Below is a small trained network, with its code and all its weights. Each question gives an input and a target symbol and asks what happens when units are switched off, that is, made to give their printed mean instead of their output.

import numpy as np


def w(rows, s, z=0):
    codes = np.array(rows[::2]) - 128.0
    scale = np.full(codes.shape[1], s)
    scale[-1] = z or s
    return codes * scale


def norm(h):
    return h / np.sqrt((h * h).mean(-1, keepdims=True) + 1e-5)


def f(y):
    return y / 2 * (1 + np.tanh(0.7978845608 * (y + 0.044715 * y**3)))


def softmax(a):
    e = np.exp(a - a.max(-1, keepdims=True))
    return e / e.sum(-1, keepdims=True)


def log_softmax(a):
    a = a - a.max(-1, keepdims=True)
    return a - np.log(np.exp(a).sum(-1, keepdims=True))


def net(x, mask):
    ids = ['βγδεζηθλμξπτφψω'.index(c) for c in x.split()]
    T = len(ids)
    res = E[ids] + P[:T]
    u = 0
    for l in range(2):
        q, k, v = (norm(res) @ M[l].T for M in (Q, K, V))
        z = softmax(np.where(np.tri(T) > 0, q @ k.T / 2**0.5, -1e9)) @ v
        res = res + np.where(mask[u], z, O[l][:, -1]) @ O[l][:, :-1]
        u += 1
        y = f(norm(res) @ A[l][:, :-1].T + A[l][:, -1])
        res = res + np.where(mask[u : u + 4], y, B[l][:, -1]) @ B[l][:, :-1]
        u += 4
    return log_softmax(norm(res)[-1] @ U[:, :-1].T + U[:, -1])


Q, K, V, O, A, B = {}, {}, {}, {}, {}, {}
E = w([
[95,93,150,117,214,82,165],'β',
[169,78,99,136,91,169,165],'γ',
[215,63,112,88,121,123,144],'δ',
[253,91,75,103,129,89,126],'ε',
[187,81,121,129,49,153,123],'ζ',
[145,114,110,178,162,163,138],'η',
[171,80,170,65,148,126,118],'θ',
[137,77,152,109,139,166,218],'λ',
[171,109,92,132,123,130,162],'μ',
[237,103,99,58,127,93,146],'ξ',
[199,177,167,165,176,169,101],'π',
[118,108,113,104,76,136,196],'τ',
[81,137,91,101,93,167,87],'φ',
[172,79,194,51,73,120,159],'ψ',
[153,194,164,130,79,132,149],'ω',
],0.012)
P = w([
[152,88,190,253,71,122,133],'0',
[187,110,93,160,66,128,118],'1',
[171,95,90,116,92,146,135],'2',
[164,96,94,91,106,161,147],'3',
[170,98,95,82,112,174,161],'4',
[174,96,96,74,111,188,170],'5',
],0.0057)
Q[0] = w([
[192,155,30,28,122,250,132],'L0H0',
[78,152,110,171,169,91,123],'L0H0',
],0.0026)
K[0] = w([
[2,170,135,125,79,181,65],'L0H0',
[141,124,137,147,158,127,176],'L0H0',
],0.0048)
V[0] = w([
[253,116,165,132,137,87,181],'L0H0',
[15,226,90,64,78,174,33],'L0H0',
],0.0037)
O[0] = w([
[94,106,149,184,106,102,127,227],'L0H0',
[160,206,148,178,75,254,186,3],'L0H0',
],0.0085,0.0053)
A[0] = w([
[123,79,114,152,117,1,93,253],'L0N0',
[90,123,221,161,146,72,146,169],'L0N1',
[132,75,128,144,128,113,179,84],'L0N2',
[172,178,78,149,100,135,153,223],'L0N3',
],0.0074,0.0031)
B[0] = w([
[239,194,198,85,2,199,187,246],'L0N0',
[251,64,59,165,23,145,125,148],'L0N1',
[212,151,207,251,79,117,112,154],'L0N2',
[96,71,177,29,178,116,178,138],'L0N3',
],0.0054,0.013)
Q[1] = w([
[68,138,135,106,90,37,103],'L1H0',
[64,203,94,254,210,121,59],'L1H0',
],0.0076)
K[1] = w([
[141,166,172,56,80,107,86],'L1H0',
[254,36,200,179,119,47,123],'L1H0',
],0.0081)
V[1] = w([
[4,129,106,117,62,212,150],'L1H0',
[178,13,185,89,144,226,84],'L1H0',
],0.0044)
O[1] = w([
[111,194,98,246,183,29,34,81],'L1H0',
[3,165,98,161,120,109,111,253],'L1H0',
],0.0051,0.0042)
A[1] = w([
[185,182,163,32,143,255,168,207],'L1N0',
[143,132,156,162,207,121,79,253],'L1N1',
[98,108,163,84,18,213,152,144],'L1N2',
[191,122,108,43,88,74,124,106],'L1N3',
],0.0067,0.0036)
B[1] = w([
[136,2,114,62,67,24,194,229],'L1N0',
[140,136,177,53,99,164,122,127],'L1N1',
[134,56,66,30,185,96,125,254],'L1N2',
[10,112,136,185,150,148,114,218],'L1N3',
],0.0081,0.0091)
U = w([
[175,157,186,241,78,36,114,32],'β',
[188,136,57,215,121,215,181,135],'γ',
[183,81,167,130,216,172,53,83],'δ',
[179,93,80,178,208,50,67,10],'ε',
[152,103,56,221,43,146,29,16],'ζ',
[94,77,114,82,199,222,216,12],'η',
[177,164,197,36,151,176,45,76],'θ',
[156,143,200,188,160,183,220,95],'λ',
[231,195,109,65,221,166,207,20],'μ',
[49,70,43,38,166,68,174,149],'ξ',
[234,50,170,68,29,101,209,233],'π',
[52,189,50,223,95,68,255,70],'τ',
[40,193,33,81,78,218,78,254],'φ',
[24,120,201,182,64,51,53,2],'ψ',
[96,245,211,97,90,50,184,90],'ω',
],0.0084,0.0028)

Each question gives the input, a string of symbols that net reads in full, and the target symbol t.
The units are the heads (2 rows each of Q, K, V and O) and the neurons (one row each of A and B). Each row of codes is followed by its name. A weight is (code - 128) times the scale printed after its matrix; where a second scale follows, it is the last column's (O, A, B and U).
mask holds one flag per unit, layer by layer, with each layer's heads first. A switched-off unit (its flag False) gives its mean, the last column of its rows in O or B, instead of its output. The means were averaged over made-up inputs and are rounded, as every weight is.
A unit's drop is (log p(t) with every unit on - log p(t) with that unit switched off) / (log p(t) with every unit on - log p(t) with every unit switched off).
The circuit of an input: a set's keep is (log p(t) with only the set's units on - log p(t) with every unit switched off) / (log p(t) with every unit on - log p(t) with every unit switched off). Starting from all 10 units, units are removed one at a time, each time the one whose removal leaves the highest keep (on an exact tie, the one counted first), for as long as the keep stays at least 0.8.
units of the circuit, in order: the units of the circuit, biggest drop first
unit that matters most: the unit with the biggest drop
top k neurons: the k neurons with the biggest drops, biggest first
k most important neurons of layer l: the k neurons of layer l with the biggest drops, biggest first
drop of u: that unit's drop, to one decimal
input φ ζ ω γ ω β, target β: unit that matters most	L1H0
input β ζ φ φ ζ, target ξ: 3 most important neurons of layer 0	L0N3, L0N0, L0N2
input μ φ β, target β: top 2 neurons	L1N2, L1N0
input φ π τ φ τ, target ξ: units of the circuit, in order	L0N0, L0H0, L1H0
input φ γ θ μ λ, target λ: top 4 neurons	L0N0, L1N2, L1N0, L1N1
input β ε τ φ ξ, target ξ: 2 most important neurons of layer 0	L0N0, L0N3
input π ω θ τ γ τ, target ξ: units of the circuit, in order	L0N0, L0H0, L0N1
input θ λ δ τ φ γ, target γ: 3 most important neurons of layer 1	L1N0, L1N2, L1N3
input θ θ ω γ γ ω, target ξ: units of the circuit, in order	L0N0, L0H0, L1N2
input β γ φ ω π ζ, target ζ: units of the circuit, in order	L0N0, L1H0, L1N0, L0H0
input θ φ ζ, target ζ: units of the circuit, in order	L0N0, L1H0, L0H0, L1N0
input π λ π ψ ω ω, target ξ: 2 most important neurons of layer 0	L0N0, L0N2
input θ ψ ζ ω δ φ, target φ: units of the circuit, in order	L0N0, L1H0, L1N0, L0H0
input ψ π γ δ φ δ, target δ: unit that matters most	L0N0
input η φ μ, target μ: 2 most important neurons of layer 0	L0N0, L0N3
input θ ω ζ τ φ λ, target λ: top 2 neurons	L0N0, L1N2
input φ δ ω, target ω: 3 most important neurons of layer 1	L1N2, L1N3, L1N0
input π δ φ τ, target τ: drop of L0N1	0.1
input φ ζ γ, target γ: drop of L1N2	0.6
input μ ε ε φ γ ε, target ε: drop of L0H0	0.8
input λ φ ψ, target ψ: drop of L1H0	1.0
